Each row has a name. Each question is about the rows just above it.

[171  99 152 117 170 118 138 167 119 138] -> fik
[124 157  96 131 113 126 147 193  85 116] -> teder
[ 72 113 172 127 156 144 134 196 114 142] -> latu
[132 192 168 123 196 117 181  80 143 130] -> rudez
[176 118  68 148 151 143  98 157 124 138] -> Bibov
[ 70  58 130 128 111 152 129 141 123 117] -> Goni
[ 87 104 138 130  87 123 142 116 171 109] -> Lipib
[ 75 148 161 124 105  88 110 143  98 109] -> tono
[169 133 101 143 171 135 120  83 144 129] -> zulok
[ 66 173 129 145 118 125 150 146 129 138] -> nimov
Is [167 123] printed in one of the named rows, side by side and in this order? | no
Is [113 172] printed in one of the named rows, side by side and in this order? | yes
Does one of the named rows hold [156 144] side by side, in this order? | yes
Is [138 104] printed in one of the named rows, side by side and in this order? | no
Does one of the named rows hold [128 111] side by side, in this order? | yes
Does one of the named rows hold [192 168 123 196 117] side by side, in this order? | yes
Among the named rows, does one hold [123 196] next to each other, in this order? | yes

[140 142 117 131 114 152 121 127 129 127 129 109 124 126 129 128 121 140
 150 124 144 125 108 126 103 129 128 126 120 130 121 129 129 130 142 148
 122 151 131 126 140 141 130 130 138 130 134 138 119 136 126 124 109 132
 118 125 134 116 122 120  96 144] -> Peva
[108 110 144 136 117  83  89 117 115 133 104 147 155 115 129 125 120 123
  69 145 128 166 158 140 146 122 163 108 136  99 158  92 125 127 124 123
 144 145  96 132 123 130 116 120 129 113 134 129 163 156 131 132 145 140
 116 107 156 144 166 125 137 134] -> kube
[119 131 130 133 127 103 105 136 112 133 124 102 137  99 115 119 120 133
  99 128 134 148 166 147 160 124 157 151 120 111 164  98 153 118 120 160
 126 105 126 141 132 130 110 133 115 123 120 134 141 124 131 128 115 149
 137 111 111 127 152 125 168 109] -> mosaz
[108 110 144 136 117  83  89 117 115 133 104 147 155 115 129 125 120 123
  69 145 128 166 158 140 146 122 163 108 136  99 158  92 125 127 124 123
 144 145  96 132 123 130 116 120 129 113 134 129 163 156 131 132 145 146
 121  97 134 149 166 154 178 109] -> vek
[129 110 123 117 127 103 115 136 112 135 129 155 137 137 148 139 132 123
 119 137 134 130 133 143 124 119 128 102 151 111 127 111 133 134 111 129
 136 138  96 126 126 134 130 115 151 113 138 117 147 136 114 132 139 132
 126 120 123 127 144 159 147 114] -> levu
[145 126 117 125 114 152 126 127 125 130 129 109 120 115 129 133 123 137
 150 128 136 119 108 136 117 135 133 133 136 126 127 123 141 132 129 160
 115 138 126 126 140 141 127 128 129 141 134 125 119 124 122 149  97 129
 124 129 123 105 115 125 106 129] -> Kar
[140 142 120 123 127 112 121 146 105 141 149 117 146 137 138 130 123 133
 129 111 142 130 141 133 132 126 116 126 131 122 127 135 137 127 133 160
 129 118 121 132 140 137 137 133 142 120 117 129 141 117 114 115 115 140
 129 129 117 122 122 142 117 134] -> zab
Among the named rows, does one hold [158  99] next to each other, in this order? | no
Is [141 124 131] printed in one of the named rows, side by side and in this order? | yes
Among the named rows, does one hold [132 126] next to each other, in this order? | yes
Does one of the named rows hold [131 114 153] side by side, in this order? | no

[133 115 115 124  81 178 110 139 129 120 137] -> pivuz
[128 123 129 134 138 112 127 134 135 126 131] -> beke
[144 128 124 140 142 107 123 142 121 118 142] -> bidit
[107 104 129 129 118 130 124 134 161 130 122] -> bek
[122 142 137 121 144 118 142 111 122 138 116] -> zaga
[129 131 130 129 136 120 131 127 126 129 128] -> zigim
[143 136 122 128 120 139 123 131 110 122 136] -> nido
[128 128 130 131 137 116 130 129 130 128 128] -> zet
Does one of the named rows hold [142 121] side by side, in this order? | yes
Does one of the named rows hold [129 131] side by side, in this order? | yes

[ 81 190  73 186 188] = pur
[ 89 181  84 173 183] = kiv
[ 79 187  77 181 182] = toku
[192  67 191  67  63] = Vaf
Among the named rows, does one hold [190  73 186 188] next to each other, in this order? | yes
Does one of the named rows hold [ 73 186 188] side by side, in this order? | yes
Is [ 79 187  77 181 182] printed in one of the named rows, side by side and in this order? | yes

[ 97  88 137 136 108 139  91 133 105 102  92 110  86 104 103 114 108 138
 133 148 114 126 107 137 152 180  86 135 148 146 117 148  94 178 158 124] -> darif
[129 155 135 115 117 136  94 166 137 106 102 109 121 121 108 133 172 138
 116 150 160 117 166  90 169 152 133 140 131 154 113 128 108  99 143 146] -> ruted
[129 151 135 111 124 134  95 169 134 106 101 109 117 121  93 133 168 140
 118 152 166 117 159  90 169 152 115 135 132 154  94 139 112 100 143 148] -> Memi
[129 158 135 121 117 136  91 166 137 106 101 109 118 123 105 133 171 138
 118 150 160 117 169  90 169 152 137 135 132 154 114 128 108 100 138 147] -> Bas
[129 156 135 121 117 136  91 166 138 106 105 109 125 122 112 133 168 138
 118 150 160 117 168  90 171 152 133 138 132 154 114 130 108 100 143 146] -> voke
[129 158 136 114 117 137  91 167 138 109 101 110 119 122 105 133 171 138
 118 151 160 117 166  90 169 152 133 141 129 154 114 132 108 100 143 146] -> Podaf
[157 127 105 137 127 127 119 101 107 139 104  91 118 114 105 106 150  98
  87 118 126 106 117 181 154 138 133  91 160 126 114 160 103 110 144 100] -> fuvu
Is [117 136  91 166] printed in one of the named rows, side by side and in this order? | yes
Among the named rows, does one hold [106 117 180 154] next to each other, in this order? | no

[ 80 178 176  83 176] -> dotun
[ 87 171 169  87 173] -> pulo
[129 112 108 137 109] -> zuv
[161  84  83 170  83] -> kegu
[ 88 174 172  86 170] -> naba
[130 142 145 125 152] -> ladop
[ 99 168 171  85 168] -> vazak
[176  79  76 184  68] -> viger
[172  84  83 170  85] -> Beruz
Is [ 79  76 184] printed in one of the named rows, side by side and in this order? | yes
Does one of the named rows hold [171  83] side by side, in this order? | no
Is [ 88 173] printed in one of the named rows, side by side and in this order? | no

